Below are the code and all the weights of a small trained network. Each question names an input and a target symbol and asks about switching units off, where a switched-off unit gives its printed mean instead of its output.

import numpy as np


def w(rows, s, z=0):
    codes = np.array(rows[::2]) - 128.0
    scale = np.full(codes.shape[1], s)
    scale[-1] = z or s
    return codes * scale


def norm(h):
    return h / np.sqrt((h * h).mean(-1, keepdims=True) + 1e-5)


def softmax(a):
    e = np.exp(a - a.max(-1, keepdims=True))
    return e / e.sum(-1, keepdims=True)


def log_softmax(a):
    a = a - a.max(-1, keepdims=True)
    return a - np.log(np.exp(a).sum(-1, keepdims=True))


def net(x, mask):
    ids = ['αγδεζηλξτφψω'.index(c) for c in x.split()]
    T = len(ids)
    res = E[ids] + P[:T]
    u = 0
    for l in range(3):
        r = norm(res)
        for j in range(2):
            rows = slice(3 * j, 3 * j + 3)
            q, k, v = (r @ M[l][rows].T for M in (Q, K, V))
            z = softmax(np.where(np.tri(T) > 0, q @ k.T / 3**0.5, -1e9)) @ v
            o = O[l][rows]
            res = res + np.where(mask[u + j], z, o[:, -1]) @ o[:, :-1]
        u += 2
    return log_softmax(norm(res)[-1] @ U[:, :-1].T + U[:, -1])


Q, K, V, O = {}, {}, {}, {}
E = w([
[167,126,90,144,70,154,163,93,68],'α',
[104,163,139,168,113,109,149,80,92],'γ',
[164,173,136,115,50,123,108,82,112],'δ',
[102,166,148,106,60,102,135,155,148],'ε',
[152,106,110,72,44,208,55,163,110],'ζ',
[90,155,139,138,72,134,92,125,98],'η',
[58,114,102,136,86,162,102,153,102],'λ',
[122,138,109,93,114,155,142,193,77],'ξ',
[101,70,138,86,173,3,162,161,116],'τ',
[126,80,147,128,128,115,96,158,154],'φ',
[155,116,149,52,120,104,103,118,79],'ψ',
[149,191,188,72,94,170,148,68,143],'ω',
],0.014)
P = w([
[123,181,109,145,210,78,102,147,166],'0',
[216,121,140,195,72,106,98,184,126],'1',
[30,79,241,93,153,212,74,163,107],'2',
[174,2,32,79,83,103,103,123,201],'3',
[159,119,144,209,161,98,180,139,149],'4',
[63,116,237,150,173,199,128,132,98],'5',
[146,77,47,65,87,71,149,42,199],'6',
],0.0073)
Q[0] = w([
[204,196,216,155,134,95,49,214,112],'0.h0',
[33,68,254,132,171,190,31,213,209],'0.h0',
[123,114,124,19,87,35,6,147,80],'0.h0',
[192,199,107,246,133,96,88,199,133],'0.h1',
[240,120,95,119,44,36,165,136,129],'0.h1',
[119,189,180,213,160,179,106,211,28],'0.h1',
],0.0052)
K[0] = w([
[208,58,172,128,100,85,85,148,134],'0.h0',
[96,29,178,190,181,149,21,147,220],'0.h0',
[182,150,116,82,115,155,9,167,89],'0.h0',
[85,126,117,172,32,179,168,174,148],'0.h1',
[95,250,120,156,43,155,100,177,119],'0.h1',
[132,2,177,165,38,115,194,86,192],'0.h1',
],0.0057)
V[0] = w([
[99,28,168,142,96,92,109,162,137],'0.h0',
[75,147,79,54,94,129,145,108,127],'0.h0',
[105,156,56,143,75,171,150,134,104],'0.h0',
[108,82,111,212,123,63,115,112,130],'0.h1',
[136,255,144,118,112,114,137,154,101],'0.h1',
[178,129,116,65,203,67,110,98,123],'0.h1',
],0.0064)
O[0] = w([
[75,116,167,169,127,115,242,94,66,192],'0.h0',
[179,163,124,100,1,26,103,124,124,164],'0.h0',
[89,78,166,70,126,121,39,133,216,165],'0.h0',
[121,110,123,195,124,98,115,175,106,93],'0.h1',
[163,153,143,151,167,175,114,81,71,253],'0.h1',
[208,82,165,90,253,65,103,135,148,62],'0.h1',
],0.0061,0.0046)
Q[1] = w([
[153,70,61,125,225,88,164,50,214],'1.h0',
[171,66,55,220,148,121,120,147,210],'1.h0',
[92,227,186,129,151,2,195,197,117],'1.h0',
[190,92,25,74,153,157,72,101,188],'1.h1',
[163,98,121,156,209,39,133,22,210],'1.h1',
[50,232,245,151,147,209,50,160,112],'1.h1',
],0.0054)
K[1] = w([
[77,114,159,192,215,148,103,156,152],'1.h0',
[73,104,104,199,131,129,100,166,107],'1.h0',
[74,105,171,119,118,35,232,66,120],'1.h0',
[143,188,175,107,106,103,97,101,92],'1.h1',
[158,119,108,139,116,124,38,78,162],'1.h1',
[113,128,3,115,114,83,174,186,103],'1.h1',
],0.0074)
V[1] = w([
[92,111,56,195,110,161,129,152,197],'1.h0',
[136,163,95,152,132,254,135,133,177],'1.h0',
[153,150,208,104,79,186,108,47,38],'1.h0',
[97,90,96,167,100,62,74,183,142],'1.h1',
[80,87,29,111,89,95,128,107,104],'1.h1',
[99,91,235,149,184,63,71,36,190],'1.h1',
],0.0061)
O[1] = w([
[148,204,41,135,159,56,158,173,78,73],'1.h0',
[116,207,51,126,155,137,214,131,218,124],'1.h0',
[55,59,190,169,194,165,194,72,181,254],'1.h0',
[160,104,157,142,96,191,120,158,183,137],'1.h1',
[118,45,188,127,107,192,122,105,164,122],'1.h1',
[154,58,90,168,108,45,31,105,253,14],'1.h1',
],0.0058,0.0049)
Q[2] = w([
[157,121,121,127,57,153,180,104,117],'2.h0',
[133,137,217,189,140,123,94,186,125],'2.h0',
[176,197,188,226,184,108,74,144,112],'2.h0',
[121,57,120,2,104,40,108,77,125],'2.h1',
[176,178,151,205,167,160,87,175,142],'2.h1',
[139,101,63,74,106,137,176,74,208],'2.h1',
],0.0072)
K[2] = w([
[181,119,153,222,137,76,103,133,157],'2.h0',
[97,60,161,69,81,176,245,94,46],'2.h0',
[81,40,116,163,2,170,189,87,68],'2.h0',
[145,188,179,136,186,46,25,218,164],'2.h1',
[123,5,215,132,71,124,224,58,102],'2.h1',
[168,129,45,162,214,106,20,119,209],'2.h1',
],0.0063)
V[2] = w([
[63,77,157,110,70,181,141,139,130],'2.h0',
[140,92,124,104,162,197,131,107,103],'2.h0',
[59,127,119,67,141,162,135,64,62],'2.h0',
[124,237,186,151,114,131,155,78,133],'2.h1',
[164,98,147,86,65,201,203,1,177],'2.h1',
[66,126,40,196,199,184,96,90,142],'2.h1',
],0.0077)
O[2] = w([
[133,181,93,170,98,120,55,58,110,168],'2.h0',
[175,104,145,94,173,170,105,53,129,126],'2.h0',
[182,74,82,185,193,162,46,128,85,183],'2.h0',
[209,173,63,162,185,44,173,90,145,254],'2.h1',
[160,142,123,72,92,84,123,186,254,153],'2.h1',
[83,121,69,182,213,170,123,85,197,82],'2.h1',
],0.0078,0.0061)
U = w([
[222,135,39,72,181,119,163,165,227,67],'α',
[108,173,33,202,221,138,151,41,171,1],'γ',
[219,154,92,49,49,135,6,111,208,13],'δ',
[203,220,81,121,24,1,223,134,69,145],'ε',
[123,123,134,40,57,208,160,189,222,118],'ζ',
[61,212,82,208,31,156,59,57,82,68],'η',
[20,67,186,181,40,164,116,214,137,200],'λ',
[71,234,206,64,144,235,208,172,23,186],'ξ',
[185,30,227,73,109,45,30,201,82,188],'τ',
[73,69,159,237,205,136,213,155,93,165],'φ',
[226,52,192,72,232,201,81,13,50,153],'ψ',
[154,196,241,33,200,167,166,81,223,178],'ω',
],0.0065,0.0028)

Each question gives the input, a string of symbols that net reads in full, and the target symbol t.
The units are the heads (3 rows each of Q, K, V and O). Each row of codes is followed by its name. A weight is (code - 128) times the scale printed after its matrix; where a second scale follows, it is the last column's (O and U).
mask holds one flag per head, layer by layer. A switched-off head (its flag False) gives its mean, the last column of its rows in O, instead of its output. The means were averaged over made-up inputs and are rounded, as every weight is.
A unit's drop is (log p(t) with every unit on - log p(t) with that unit switched off) / (log p(t) with every unit on - log p(t) with every unit switched off).
The circuit of an input: a set's keep is (log p(t) with only the set's units on - log p(t) with every unit switched off) / (log p(t) with every unit on - log p(t) with every unit switched off). Starting from all 6 units, units are removed one at a time, each time the one whose removal leaves the highest keep (on an exact tie, the one counted first), for as long as the keep stays at least 0.8.
circuit, biggest first: the units of the circuit, biggest drop first
unit that matters most: the unit with the biggest drop
heads that matter: for each layer, one digit per head in row order, 1 if its drop is at least 0.15 and else 0, layers parted by /
drop when u is switched off: that unit's drop, to one decimal
input ζ γ ξ ω λ δ ε, target δ: circuit, biggest first -> [2.h0, 2.h1]
input η ξ ε ξ, target γ: circuit, biggest first -> [2.h1, 0.h0]
input ε ε ε ε ε α, target ε: circuit, biggest first -> [2.h1]
input ψ η η λ φ ξ ψ, target τ: circuit, biggest first -> [0.h1, 2.h1, 1.h0]
input α ε γ ε φ ε ξ, target ζ: heads that matter -> 11 / 00 / 11
input ξ ζ ξ ε ε λ λ, target ψ: circuit, biggest first -> [0.h1, 2.h0]
input ε ε φ ξ, target ε: circuit, biggest first -> [2.h1, 0.h0]
input ε ε ξ γ τ ξ, target τ: circuit, biggest first -> [2.h1, 0.h1]
input η η λ τ, target γ: heads that matter -> 01 / 00 / 01
input ψ ε ε, target ψ: heads that matter -> 10 / 10 / 10
input τ ε ε ζ, target λ: circuit, biggest first -> [2.h1, 1.h1, 2.h0]
input γ γ ε ξ, target φ: circuit, biggest first -> [2.h1, 2.h0, 0.h1, 1.h1]
input ε ξ δ ε ε ε, target ε: heads that matter -> 10 / 00 / 01
input η ε η, target η: circuit, biggest first -> [2.h0]
input λ ε ξ λ α ω δ, target η: heads that matter -> 10 / 10 / 01
input ε ε ε, target ε: heads that matter -> 00 / 00 / 01
input ψ λ ε ε, target τ: heads that matter -> 01 / 00 / 01
input ξ γ ε η γ τ, target τ: heads that matter -> 01 / 10 / 00
input η ω ε λ, target γ: heads that matter -> 01 / 00 / 01
input ξ λ ε ψ ε η ε, target ψ: unit that matters most -> 0.h1
input φ ε δ λ, target ξ: heads that matter -> 11 / 10 / 11
input ε δ ε ξ τ, target τ: heads that matter -> 00 / 10 / 00
input δ γ ζ, target ζ: heads that matter -> 10 / 11 / 11
input ξ ψ ε α, target ψ: heads that matter -> 11 / 00 / 11
input λ ξ φ γ, target η: drop when 1.h0 is switched off -> 0.2
